Each row of numbers belongs to one of the elements below and depends on some of the facts about them. Some rows are named. Which element is each other row?

Known rows:
J905: [-31  -2  -8  -5   9   8   0  24   1 -10  14  26   1  21 -21   2 -20 -10
   3   5  10   4 -43   1  19  13   4 -29 -11  36   3 -24  -3   4 -28]
J325: [-12  -7  -3   1   5  -8   1  -7 -15 -15   3  10   2  -6 -23   4  -4 -17
  27   0   7   8  -9 -12  17   6   8 -19  14  12  32 -30   2  29   5]
J541: [-44  38   8  -9   7   9  -7   0  21  15   4  38  33  27 -29  11 -19 -13
 -14 -12  35 -19  -3 -32   4   7  -6  19  23  24   4  -6  24  28 -18]
J638: [-24  -1   9  -5   6  14  15 -17 -25  16 -10   8 -10   8  17  -9  18 -19
  -1   1  14  11 -10 -45  -6  13  22 -24  17  12  31   1   4  21   2]
J559: [-41   6  -1  -7  15  26  12  13  -5  14   3  26 -15  35  14  -9  -3 -16
 -21   2  16  11 -44 -30   5  20  22 -37  -5  36   2  -2  -4  -1 -29]
J329: [-45  18   6   9  22  18   7   5   9  35  -5  26   5  27  -8  -2  20 -12
 -19  -7  28 -19 -22 -41 -12 -11  24   5  14  21   5  -2   3  27 -17]
J910: [-10 -13  -4  -5 -15   9   0 -30 -23 -19  26  24  -2  -1   2  -4   4 -27
  -2  17  30  -1  -2 -13   8  -6   2 -10   1   3  27  -2   2  31  -7]
J316: [-30   8  -5   7  -1  16  -7  -8   8   0  24  41  18  22 -21   6   9 -18
 -21   9  43 -31 -15 -10  -1 -27   2  19   0  17   1  -6   3  35 -26]
J975: [-29   1  -6  -7 -43  23   4  -8  -7  -1  34  43  11  -8   2  -2   9 -14
 -28  -7  27 -40 -13 -12  32   3  -2 -20  -1  -5  -6 -15 -22  19 -18]
J411: [ -7  -6   7  -9  -5   6  17 -16 -20  10   1  10 -10 -13   4   5 -14 -12
  20  11  21   9   1 -13  13   1  -3   5   1  13  23  -2  10  13  -3]
J501: [-27  11   5   3  10  12  10   8  14  30   0  29  10   9 -21  16 -10  -1
  -2   4  30 -24 -14 -11   8 -23   0  33  -2  24  -4  -7  10  21 -23]
J162: [-39  -3   2 -33   8  -5 -30  19 -19 -40   2 -16  28 -21 -34  -5  12  48
  25  14 -18  26 -20  41  -7  18  31 -10  17 -20  39 -30 -13  26  13]
J91: [-32   8  -4  -4 -24  10   7  14  -2   9  16  23  15 -11 -20   5   4  -4
   6 -21   1 -27 -18  -8  43  17   2 -31   9   4  -3 -37 -27  15 -11]
J777: [-40  -2   4 -36   5   0 -27  17 -19 -36   2 -14  27 -20 -26  -6  12  48
  23  15 -19  25 -18  36  -8  17  30  -4  16 -22  39 -27 -10  27  14]
J476: [-30 -33  -2 -36 -20  26 -31 -23 -13 -51  19  18  28 -13  14 -29  15  36
  -9  31  24  13   2  24 -32   2  13   8   5 -32  28  30 -16  23  -6]
J64: [-43  -1  12 -54   0  37  -3  35  -7   5   6  10   1  -8   7   2 -29  66
 -15  31   2  20 -40  48  -2  10   8  25 -25   7  -1  18  -5 -22 -31]

How the elements are related:
J760: Δ 408; Φ J162
J777: Δ 809
J541: Δ 408; Φ J318
J569: Δ 786; Φ J318
J428: Δ 240; Φ J408
J975: Δ 240; Φ J629
J41: Δ 240; Φ J349
J162: Δ 809; Φ J777
J411: Δ 809; Φ J64
J629: Δ 809; Φ J476
J220: Δ 408; Φ J709
J638: Δ 809; Φ J408
J991: Δ 809; Φ J318
J476: Δ 809
J318: Δ 809; Φ J508
J64: Δ 786
J179: Δ 809; Φ J508
J181: Δ 408; Φ J508
J58: Δ 240; Φ J120
J102: Δ 408; Φ J777
J54: Δ 809; Φ J834
J111: Δ 240; Φ J709
J79: Δ 809; Φ J709
J441: Δ 786; Φ J777
J436: Δ 240; Φ J476
J91: Δ 240; Φ J777
J910: Δ 809; Φ J629
J355: Δ 809; Φ J777
J761: Δ 786; Φ J476
J325: Δ 809; Φ J162
J410: Δ 240; Φ J508
J458: Δ 786; Φ J834
J709: Δ 408; Φ J64
J5: Δ 240; Φ J162
J408: Δ 408; Φ J508
J834: Δ 240; Φ J476
J945: Δ 408; Φ J834
J508: Δ 809
J711: Δ 240; Φ J508
J501: Δ 408; Φ J64
J316: Δ 408; Φ J629
J822: Δ 786; Φ J349
J559: Δ 786; Φ J408
J853: Δ 786; Φ J162
J329: Δ 408; Φ J408
J905: Δ 786; Φ J102
J120: Δ 809; Φ J777
J540: Δ 408; Φ J349
J349: Δ 240; Φ J476
J672: Δ 786; Φ J709

Rows to name:
[-21 -15 -13  -3  -5  20   0   6   4 -18  27  43   2  27   1 -11 -18 -16
 -12  12  30  -2 -32  -6   7   7  -7 -26 -15  30  -6   1  -8   4 -39]	J761
[-38  24   2 -24   2  18  -3  13   4  -2  14  41  10  31  -9   2 -39 -17
 -17  -2  23  12 -26 -17  21  38 -12 -26   7  36   5  -5  17   0 -30]	J569
[-48 -42  -9 -17 -31  37 -18  14  28 -17  -6  40  59 -26  17 -51   4  65
   1 -13  10 -16   4  16 -23  34  -6  -8   4 -36 -22  28 -54  -2 -18]	J349
[-26  12   9   2  12  13  13  10  10  40  -2  23   5   3 -20  18 -13   4
   3   6  30 -25 -14  -7   9 -25  -4  44  -7  27  -4  -5  10  17 -23]	J220
[-41  -5   5 -38   6   3 -29  12 -19 -34   3 -12  27 -22 -23  -8  13  50
  17  17 -14  24 -16  34 -11  16  29   0  15 -24  40 -21 -10  23  11]	J120
[-27 -10  -8   0 -39  23   9  -6   2   0  24  43  17  -8   4  -6   4  -9
 -14 -11  25 -38  -9 -15  26   9  -7 -24   0  -4 -11  -7 -27  16 -22]	J436
[-51  -5  -2 -44 -51  44 -24  -1  -9 -31  45  35  36 -17   9 -17  22  47
 -46  14  18 -30 -14  31   2   5  15  -1  -1 -44  -1   9 -36  18 -20]	J834
[-19   0   3 -14   2  23  20  22  -3  22   8  26 -16  11   0   9 -35   0
  -1  14  21   7 -33   5  23   5  -8   3 -23  39  -6  -1   2 -12 -36]	J672
[-22 -27 -15   7   4  20   0  13  18  -9   5  45  12  20   2 -24 -27 -13
   5   0  27   7 -26 -12   1  20 -15 -28 -12  33 -14   9 -13  -6 -35]	J822
[-59  26  26 -59   0  26 -18  -7 -21  -5  -7  -2  30   1  16 -16   6  39
 -22   9   5  35   0 -13 -24  42  30   0  38 -24  42  21  12  15   9]	J508
[-28 -14 -10  22  15  10  -2   1  34   8  -5  45  31  16 -20 -13  -3  -5
   8  -7  34 -24  -3 -22 -16  -8  -9  14   5  21 -14   4  -8  25 -23]	J540
[ -2  -8  10 -10  -6   5  23 -13 -23  20  -5  11 -15 -19   5   9 -20  -6
  19  12  19   8   0 -11  16  -6  -5  14  -3  14  21  -1  10  11  -7]	J79
[-27  -6 -12  -7  -8  21   1   4  -1 -18  32  46  -4  27  -2  -6 -16 -19
 -19  14  31  -3 -37  -2  15   4  -2 -23 -17  28  -1  -1  -6   8 -41]	J458
[-35  12  -5  14  17  -4  -7  14  18   6   3  21  22  16 -45  11   3 -10
  12  -5  17 -21 -21  -4   7 -15   8   7   8  25   4 -35   1  34 -15]	J760
[-83  25  21 -29  26  39 -13  19  -1  33 -15   2  22  27  13 -20  45  50
 -43   2   6   2 -33 -17 -50   4  60  18  24 -12  17  22  -7  19 -10]	J408
[-22  15  10 -21  -4   8  -1 -19 -13  -5   3  24  13   7  -2   1 -24 -24
   2  -3  26  13  10 -37  13  30  -6 -10  30   9  30  -3  23  20   4]	J991
[-55  42  29 -76  -7  19 -28 -10 -13 -23   3  13  50  -2  -2  -9 -28  35
 -18   3  11  36  12  -5  -9  57   5  10  46 -23  42  19  30  14  10]	J318
[-26 -18 -11   9 -30  22   9   0  15   9   5  46  27 -10   5 -20  -3  -3
   3 -23  21 -32   1 -24  19  20 -15 -23   6   1 -20  -3 -34   8 -20]	J41
[-64  11   1 -25  18   8 -33  35  15 -16   4   2  43   4 -46   4  18  58
  -1   7  -5  -5 -32  39 -17  -4  30  27  12 -12  12 -23  -8  29  -7]	J102

The same elements again, as new rows of numbers:
Some rows with their names:
J905: [ 11  17  15 -46 -39  10  -1 -31   5  19  28 -31 -24 -36   6 -29   2   1
  25  35 -11  14 -14 -14  18]
J325: [-29  20  -1  31 -17  43 -30 -24 -25   3  11   1 -14 -60   2  -2  28 -13
  37  41  -3  -1  -3  -7  24]
J760: [-33 -15 -11  -7 -32  -9  -1 -20 -25  -4  44 -10 -15 -59  14 -15  21  -5
  41  22  35 -12  -3  50   6]
J541: [-17 -40   0   0  -4  -3   6  16  37 -13  52  -1 -11  16 -15   3   2 -11
  -5  -4  31  -2  59  21 -71]
J569: [ 17 -11  32 -31 -23  14   5  -1  65  -6  38 -19 -17  29 -20 -14  -4  -6
  -9  22 -10  26  43 -35 -49]
J822: [  6  23   6 -59 -10  15  11  -8  20 -12  -6 -23 -31  40   6 -29  -5  -6
 -45  -9 -16   1 -20   2  40]
J329: [-18 -23  -8  14  12 -10  40  37  13   2  35   6  39  22  37 -12 -11   3
  -2  38  29  32  45  44 -27]
J181: [-18 -33  -9   2   1  -7  20  20  24  -4  37   3   7  18  11  -3   4  -3
  -7  10  27   3  42  34 -40]
J711: [ 11 -27   0  14  -3 -58   6  12  -7  -4   5  16  43   9 -25  22 -51  -9
  14 -24 -15  34  20 -41 -29]
J408: [ -6 -26 -24  11   3 -49  29  38   2  30  48  16  46  12  43  29 -25  -6
 -14  23  23  38  31  20 -23]
J910: [-38  21 -14  14  16  53  -7  13  -5 -28 -29   8 -27  30  -4   0  18 -18
 -40 -24 -14  -9 -11  -3  39]
J975: [-19  -8  -3 -13  -8  -3  17  -6 -18 -49 -42   4  -1  36 -24 -38 -35  -8
  -7 -51  -8  -3 -27  15  42]
J79: [ 53  23  -9  42  35  35  -1  18   8  23 -56  10 -23  -4 -16  17  43  34
  13  21  30 -20 -20  -5 -11]
J120: [-18  22 -17  28 -14  -2 -34  -9 -34  31  12  18  -6 -56   7  47  15 -20
  16  12 -14  -1  -8 -45  23]
J355: [-23  24  -1  32  -4  36 -23 -13 -16   4   0   4 -13 -42  -2  -2  28 -10
  21  30  -9  -6  -5 -16  17]
J64: [ 69  19  -1 -39  -8 -34   4   6  17  44  -8 -15 -19   0   7  32   3  18
  -9  10  -6  10 -31 -31  -3]

Which element is each row?
[-19 -18 -22 -10 -32 -47 -13  -5 -34  31  52  -1  -8 -58  23  39   4 -10
  14  -8  29 -12  -8  16   5]	J102
[-17  23 -18  10  19   8 -30   4 -13  12 -17  17   1  10  10  43   4 -18
 -44 -38 -32  -9  -9 -30  26]	J476
[  0   4 -15  33  11   2 -15  27   4  21  10  30  19   3   4  54  -3 -20
 -12   2 -22  21  27 -47 -17]	J508
[ 68  -5   2  18  16 -22  23   4  -4  -4 -64   3  -3  10 -41 -21  -1  40
  47  -7  32 -14 -29  11 -17]	J111
[  4 -23  17  19  -3 -13  20   1   9 -32  -3   8  35  16 -30 -32 -33   1
  30  -3  -5  27  22 -11 -28]	J410
[ 83  25   5 -32   5   4  17   3  32  32 -31 -22 -32  14  -7  -9  27  39
  11  24  27  -8 -28  -5 -21]	J672
[-27  20 -28  12  13  13 -16  17 -25   0 -15  22 -19  21   0  46  -5 -28
 -55 -44 -22  -6 -20 -27  47]	J629
[ 22   6   8 -17  -6   9  33  19  39  17  17 -13  30  32  28 -28 -20   5
 -11  57 -14  62  23 -15 -11]	J559
[ 25  18  -2  38  27  39  -8  13   7  10 -42   8 -14  -1 -10  14  33  17
   7  14  16 -13 -16  -7  -8]	J411
[ 21 -13 -18   6  12 -11  18  16   5  12   2  -7 -22  -2   7   7  24  27
   6   1  53 -29 -10  50 -27]	J501
[  4 -22  11  27   7 -20  37  18   3 -19  -5  15  67  33  -7 -41 -43   7
  21  23   3  53  28   3 -17]	J428
[-15   4   1  43  14  40  -6  15  19  -8  -2  17   7  13  -5   9  12  -8
  -7  19  -6  24  38 -22 -24]	J179

